Here is a tiny trained network, its code and every weight. The questions are about switching its units off for an input and a class, where a switched-off unit gives its printed mean instead of its output.

import numpy as np


def w(rows, s, z=0):
    codes = np.array(rows[::2]) - 128.0
    scale = np.full(codes.shape[1], s)
    scale[-1] = z or s
    return codes * scale


def norm(h):
    return h / np.sqrt((h * h).mean(-1, keepdims=True) + 1e-5)


def f(y):
    return np.maximum(y, 0)


def log_softmax(a):
    a = a - a.max(-1, keepdims=True)
    return a - np.log(np.exp(a).sum(-1, keepdims=True))


def net(x, mask):
    res = np.array(x, float).reshape(1, 6) / 4 @ E
    u = 0
    for l in range(2):
        y = f(norm(res) @ A[l][:, :-1].T + A[l][:, -1])
        res = res + np.where(mask[u : u + 4], y, B[l][:, -1]) @ B[l][:, :-1]
        u += 4
    return log_softmax(norm(res)[-1] @ U[:, :-1].T + U[:, -1])


A, B = {}, {}
E = w([
[10,35,48,150],'x0',
[217,108,47,41],'x1',
[102,218,61,108],'x2',
[59,118,122,238],'x3',
[218,93,61,204],'x4',
[249,179,137,185],'x5',
],0.0017)
A[0] = w([
[197,69,185,123,5],'0.n1',
[146,141,147,157,207],'0.n2',
[173,64,3,133,105],'0.n3',
[134,42,88,90,86],'0.n4',
],0.0061,0.003)
B[0] = w([
[137,68,236,125,165],'0.n1',
[112,212,107,156,227],'0.n2',
[176,254,155,222,252],'0.n3',
[156,209,48,136,191],'0.n4',
],0.0059,0.0028)
A[1] = w([
[189,147,104,33,255],'1.n1',
[131,124,136,212,104],'1.n2',
[89,145,79,127,120],'1.n3',
[25,96,113,254,71],'1.n4',
],0.0046,0.0015)
B[1] = w([
[31,148,108,139,225],'1.n1',
[85,126,106,70,222],'1.n2',
[136,114,183,116,178],'1.n3',
[88,132,91,1,252],'1.n4',
],0.0074,0.0023)
U = w([
[140,51,161,128,3],'0',
[183,254,107,180,242],'1',
[188,14,108,138,8],'2',
[222,76,247,166,104],'3',
[173,40,67,132,15],'4',
[8,120,106,9,204],'5',
],0.0098,0.0049)

Each question gives the input, the list of numbers given to net, and the class t.
The units are the neurons (one row each of A and B). Each row of codes is followed by its name. A weight is (code - 128) times the scale printed after its matrix; where a second scale follows, it is the last column's (A, B and U).
mask holds one flag per neuron, layer by layer. A switched-off neuron (its flag False) gives its mean, the last column of its row in B, instead of its output. The means were averaged over made-up inputs and are rounded, as every weight is.
A unit's drop is (log p(t) with every unit on - log p(t) with that unit switched off) / (log p(t) with every unit on - log p(t) with every unit switched off).
top k neurons: the k neurons with the biggest drops, biggest first
k most important neurons of layer l: the k neurons of layer l with the biggest drops, biggest first
drop of u: that unit's drop, to one decimal
input [-5,-5,-7,7,-8,2], class 5: top neuron : [0.n3]
input [-2,-5,-6,-2,-3,0], class 3: 2 most important neurons of layer 1 : [1.n4; 1.n1]
input [6,8,-4,-8,0,-6], class 1: top 4 neurons : [0.n3; 0.n4; 1.n4; 1.n2]
input [6,6,-2,-6,-3,-6], class 1: top 4 neurons : [0.n4; 0.n3; 1.n4; 1.n2]
input [-4,-6,-8,1,6,5], class 3: top 3 neurons : [0.n1; 0.n3; 0.n4]
input [-4,-8,3,8,-6,1], class 5: top 2 neurons : [0.n3; 1.n4]
input [-6,5,-5,-1,-3,7], class 3: 3 most important neurons of layer 0 : [0.n1; 0.n4; 0.n3]
input [-4,8,-2,-3,-8,8], class 5: top 3 neurons : [0.n3; 1.n1; 0.n4]
input [8,7,-6,6,-5,4], class 1: top 2 neurons : [0.n4; 0.n3]
input [-5,8,4,-1,-4,3], class 5: 2 most important neurons of layer 0 : [0.n3; 0.n4]
input [-3,-5,-4,6,-3,6], class 5: top 3 neurons : [0.n3; 1.n4; 1.n2]
input [-1,8,5,0,0,-6], class 1: top 2 neurons : [0.n3; 1.n4]
input [6,-7,5,-2,-2,6], class 5: top 2 neurons : [0.n3; 1.n4]
input [7,-7,-7,-6,5,7], class 5: top neuron : [1.n2]
input [1,-7,3,7,2,8], class 5: top 4 neurons : [1.n4; 0.n3; 1.n2; 0.n4]
input [-3,3,-4,-2,0,3], class 3: top 4 neurons : [0.n1; 1.n4; 0.n4; 0.n3]
input [-7,-4,-5,-1,5,-5], class 3: 2 most important neurons of layer 0 : [0.n1; 0.n3]
input [0,0,-8,-2,-2,8], class 3: 2 most important neurons of layer 0 : [0.n1; 0.n3]
input [-1,-5,0,8,-2,4], class 5: top 2 neurons : [1.n4; 0.n3]
input [-3,-5,-8,-7,3,2], class 3: drop of 0.n1 : 0.3
input [-7,5,-4,8,-1,0], class 3: drop of 0.n4 : 0.3
input [-4,-6,-7,6,6,-8], class 5: drop of 1.n4 : 0.1
input [5,8,-7,7,5,2], class 1: drop of 0.n2 : 0.0
